Below are the code and all the weights of a small trained network. Each question names an input and a class and asks about switching units off, where a switched-off unit gives its printed mean instead of its output.

import numpy as np


def w(rows, s, z=0):
    codes = np.array(rows[::2]) - 128.0
    scale = np.full(codes.shape[1], s)
    scale[-1] = z or s
    return codes * scale


def f(y):
    return np.maximum(y, 0)


def log_softmax(a):
    a = a - a.max(-1, keepdims=True)
    return a - np.log(np.exp(a).sum(-1, keepdims=True))


def net(x, mask):
    res = np.array(x, float).reshape(1, 5) / 4 @ E
    y = f(res @ A[0][:, :-1].T + A[0][:, -1])
    res = res + np.where(mask, y, B[0][:, -1]) @ B[0][:, :-1]
    return log_softmax(res[-1] @ U[:, :-1].T + U[:, -1])


A, B = {}, {}
E = w([
[195,151,9,116],'x0',
[131,129,128,127],'x1',
[181,119,139,40],'x2',
[206,60,135,182],'x3',
[127,129,130,135],'x4',
],0.011)
A[0] = w([
[57,231,120,77,3],'N1',
[140,163,154,50,129],'N2',
[91,93,254,119,66],'N3',
[194,94,168,88,113],'N4',
[194,50,151,170,26],'N5',
[167,67,132,161,53],'N6',
],0.01,0.0072)
B[0] = w([
[38,33,72,88,212],'N1',
[94,70,196,207,202],'N2',
[202,236,1,2,254],'N3',
[85,70,216,201,195],'N4',
[9,67,18,71,193],'N5',
[29,62,35,75,172],'N6',
],0.0076,0.0067)
U = w([
[6,15,94,104,7],'0',
[143,128,150,145,215],'1',
[254,208,11,38,56],'2',
[90,99,214,193,203],'3',
[132,128,172,157,196],'4',
[189,189,235,197,74],'5',
],0.0089,0.014)

Each question gives the input, the list of numbers given to net, and the class t.
The units are the neurons (one row each of A and B). Each row of codes is followed by its name. A weight is (code - 128) times the scale printed after its matrix; where a second scale follows, it is the last column's (A, B and U).
mask holds one flag per neuron, in row order. A switched-off neuron (its flag False) gives its mean, the last column of its row in B, instead of its output. The means were averaged over made-up inputs and are rounded, as every weight is.
A unit's drop is (log p(t) with every unit on - log p(t) with that unit switched off) / (log p(t) with every unit on - log p(t) with every unit switched off).
The circuit of an input: a set's keep is (log p(t) with only the set's units on - log p(t) with every unit switched off) / (log p(t) with every unit on - log p(t) with every unit switched off). Starting from all 6 units, units are removed one at a time, each time the one whose removal leaves the highest keep (on an exact tie, the one counted first), for as long as the keep stays at least 0.8.
units of the circuit, in order: the units of the circuit, biggest drop first
k most important neurons: the k neurons with the biggest drops, biggest first
drop when u is switched off: that unit's drop, to one decimal
input [-1,2,8,1,-8], class 3: units of the circuit, in order -> (N4; N3)
input [-7,5,-4,8,-4], class 0: units of the circuit, in order -> (N5)
input [7,-1,-5,8,-8], class 0: units of the circuit, in order -> (N5; N6)
input [-6,-3,2,3,1], class 2: 2 most important neurons -> (N3; N2)
input [3,1,-3,-8,3], class 0: 2 most important neurons -> (N1; N3)
input [6,-1,-1,-6,-4], class 0: 3 most important neurons -> (N3; N1; N2)
input [3,-7,8,5,1], class 3: 2 most important neurons -> (N4; N3)
input [-2,1,0,8,-4], class 0: 2 most important neurons -> (N5; N6)
input [-4,-3,-1,-2,2], class 2: 3 most important neurons -> (N3; N4; N2)
input [4,-4,8,-6,7], class 3: units of the circuit, in order -> (N2; N3)
input [5,5,7,2,2], class 3: units of the circuit, in order -> (N3; N4)
input [6,-5,7,-7,5], class 0: units of the circuit, in order -> (N1; N2)
input [1,-2,-3,7,-7], class 0: 3 most important neurons -> (N5; N6; N3)
input [6,8,2,-2,-5], class 1: units of the circuit, in order -> (N3)
input [-8,-6,8,-1,2], class 2: drop when N3 is switched off -> 2.2
input [-7,0,-5,7,-6], class 0: drop when N2 is switched off -> -0.1
input [-7,1,0,1,-5], class 2: drop when N3 is switched off -> 0.8
